Below are the code and all the weights of a small trained network. Each question names an input and a class and asks about switching units off, where a switched-off unit gives its printed mean instead of its output.

import numpy as np


def w(rows, s, z=0):
    codes = np.array(rows[::2]) - 128.0
    scale = np.full(codes.shape[1], s)
    scale[-1] = z or s
    return codes * scale


def norm(h):
    return h / np.sqrt((h * h).mean(-1, keepdims=True) + 1e-5)


def f(y):
    return np.maximum(y, 0)


def log_softmax(a):
    a = a - a.max(-1, keepdims=True)
    return a - np.log(np.exp(a).sum(-1, keepdims=True))


def net(x, mask):
    res = np.array(x, float).reshape(1, 5) / 4 @ E
    u = 0
    for l in range(2):
        y = f(norm(res) @ A[l][:, :-1].T + A[l][:, -1])
        res = res + np.where(mask[u : u + 5], y, B[l][:, -1]) @ B[l][:, :-1]
        u += 5
    return log_softmax(norm(res)[-1] @ U[:, :-1].T + U[:, -1])


A, B = {}, {}
E = w([
[121,163,148,150,102,120,122,130,107,149,171],'x0',
[160,68,249,41,187,104,113,156,153,170,212],'x1',
[83,134,116,107,142,103,154,135,113,139,133],'x2',
[108,55,151,193,101,73,133,79,140,124,156],'x3',
[206,192,1,192,115,67,179,110,116,160,100],'x4',
],0.0071)
A[0] = w([
[218,133,90,120,183,57,145,106,108,179,153,36],'L0N1',
[112,22,136,207,103,85,173,81,129,110,162,144],'L0N2',
[132,176,87,174,95,83,125,98,148,183,41,125],'L0N3',
[2,144,111,196,85,209,106,146,149,45,103,130],'L0N4',
[187,135,81,109,168,53,95,131,189,189,179,1],'L0N5',
],0.0074,0.0048)
B[0] = w([
[93,167,145,148,65,194,154,208,122,117,74,191],'L0N1',
[69,87,116,118,75,73,138,123,246,134,133,247],'L0N2',
[145,179,64,71,148,89,58,140,155,90,181,245],'L0N3',
[132,114,173,148,104,179,188,178,144,141,137,255],'L0N4',
[116,77,182,145,100,182,153,174,155,106,143,171],'L0N5',
],0.013,0.007)
A[1] = w([
[116,125,166,178,73,186,240,213,153,159,45,120],'L1N1',
[203,255,49,124,186,137,156,145,31,82,95,236],'L1N2',
[141,174,179,90,198,230,121,184,40,95,138,251],'L1N3',
[98,178,38,208,114,49,83,51,132,142,122,125],'L1N4',
[55,65,222,123,62,112,121,130,188,171,82,77],'L1N5',
],0.0076,0.0017)
B[1] = w([
[192,211,15,196,29,153,232,148,131,164,211,242],'L1N1',
[78,57,207,205,158,187,63,21,61,234,119,203],'L1N2',
[231,188,152,2,217,63,234,105,132,95,28,202],'L1N3',
[217,117,115,27,164,36,118,98,136,112,101,174],'L1N4',
[47,95,140,178,159,159,8,144,43,82,114,251],'L1N5',
],0.009,0.011)
U = w([
[217,181,129,115,117,198,248,145,77,195,103,165],'0',
[70,104,113,212,27,147,138,211,177,88,184,100],'1',
[154,134,191,44,215,53,132,139,107,65,70,232],'2',
[64,18,195,136,168,139,42,116,102,124,142,4],'3',
[119,135,111,179,161,157,41,40,52,195,102,125],'4',
[181,145,49,80,106,22,99,91,183,119,122,165],'5',
],0.017,0.0015)

Each question gives the input, the list of numbers given to net, and the class t.
The units are the neurons (one row each of A and B). Each row of codes is followed by its name. A weight is (code - 128) times the scale printed after its matrix; where a second scale follows, it is the last column's (A, B and U).
mask holds one flag per neuron, layer by layer. A switched-off neuron (its flag False) gives its mean, the last column of its row in B, instead of its output. The means were averaged over made-up inputs and are rounded, as every weight is.
A unit's drop is (log p(t) with every unit on - log p(t) with that unit switched off) / (log p(t) with every unit on - log p(t) with every unit switched off).
The circuit of an input: a set's keep is (log p(t) with only the set's units on - log p(t) with every unit switched off) / (log p(t) with every unit on - log p(t) with every unit switched off). Starting from all 10 units, units are removed one at a time, each time the one whose removal leaves the highest keep (on an exact tie, the one counted first), for as long as the keep stays at least 0.8.
units of the circuit, in order: the units of the circuit, biggest drop first
most important unit: the unit with the biggest drop
top k neurons: the k neurons with the biggest drops, biggest first
top k neurons in layer l: the k neurons of layer l with the biggest drops, biggest first
input [1,-2,2,-6,1], class 4: units of the circuit, in order -> L1N2, L0N2
input [-3,3,2,8,-2], class 3: top 4 neurons -> L1N1, L0N4, L0N1, L1N5
input [-7,1,2,-8,0], class 2: top 4 neurons in layer 0 -> L0N4, L0N1, L0N2, L0N5
input [3,1,3,-1,-3], class 2: units of the circuit, in order -> L0N2, L1N3
input [8,-8,8,0,0], class 0: units of the circuit, in order -> L0N2
input [-7,-1,-1,0,7], class 4: units of the circuit, in order -> L1N2, L0N2
input [-2,2,-5,-4,-6], class 2: top 3 neurons -> L0N2, L1N3, L0N4
input [-1,-7,7,1,3], class 5: top 3 neurons -> L1N4, L1N5, L0N3
input [2,6,8,-7,-1], class 2: top 3 neurons -> L0N4, L1N1, L0N2
input [6,-1,-6,-1,0], class 0: top 4 neurons -> L0N2, L1N5, L1N3, L0N3
input [0,-5,-8,-2,0], class 0: top 2 neurons -> L0N4, L0N2
input [-8,-8,-4,1,3], class 5: top 4 neurons -> L1N4, L1N5, L0N3, L0N1
input [5,5,-7,-8,-2], class 2: top 2 neurons in layer 0 -> L0N4, L0N1
input [2,5,-8,1,0], class 3: most important unit -> L0N4
input [1,0,4,7,2], class 5: top 2 neurons -> L0N4, L1N4
input [-2,-8,3,-2,0], class 0: top 2 neurons in layer 0 -> L0N4, L0N2
input [-8,-8,2,-7,2], class 4: top 2 neurons -> L1N2, L0N3
input [-2,-1,3,-4,1], class 4: units of the circuit, in order -> L0N2, L1N2
input [8,2,-7,-2,-6], class 2: top 2 neurons -> L0N2, L1N3
input [-7,0,1,-2,-4], class 0: top 3 neurons -> L0N2, L0N3, L1N1
input [-5,0,5,-5,-7], class 0: top neuron in layer 1 -> L1N1
input [-6,-3,0,0,7], class 4: top 2 neurons in layer 1 -> L1N2, L1N3
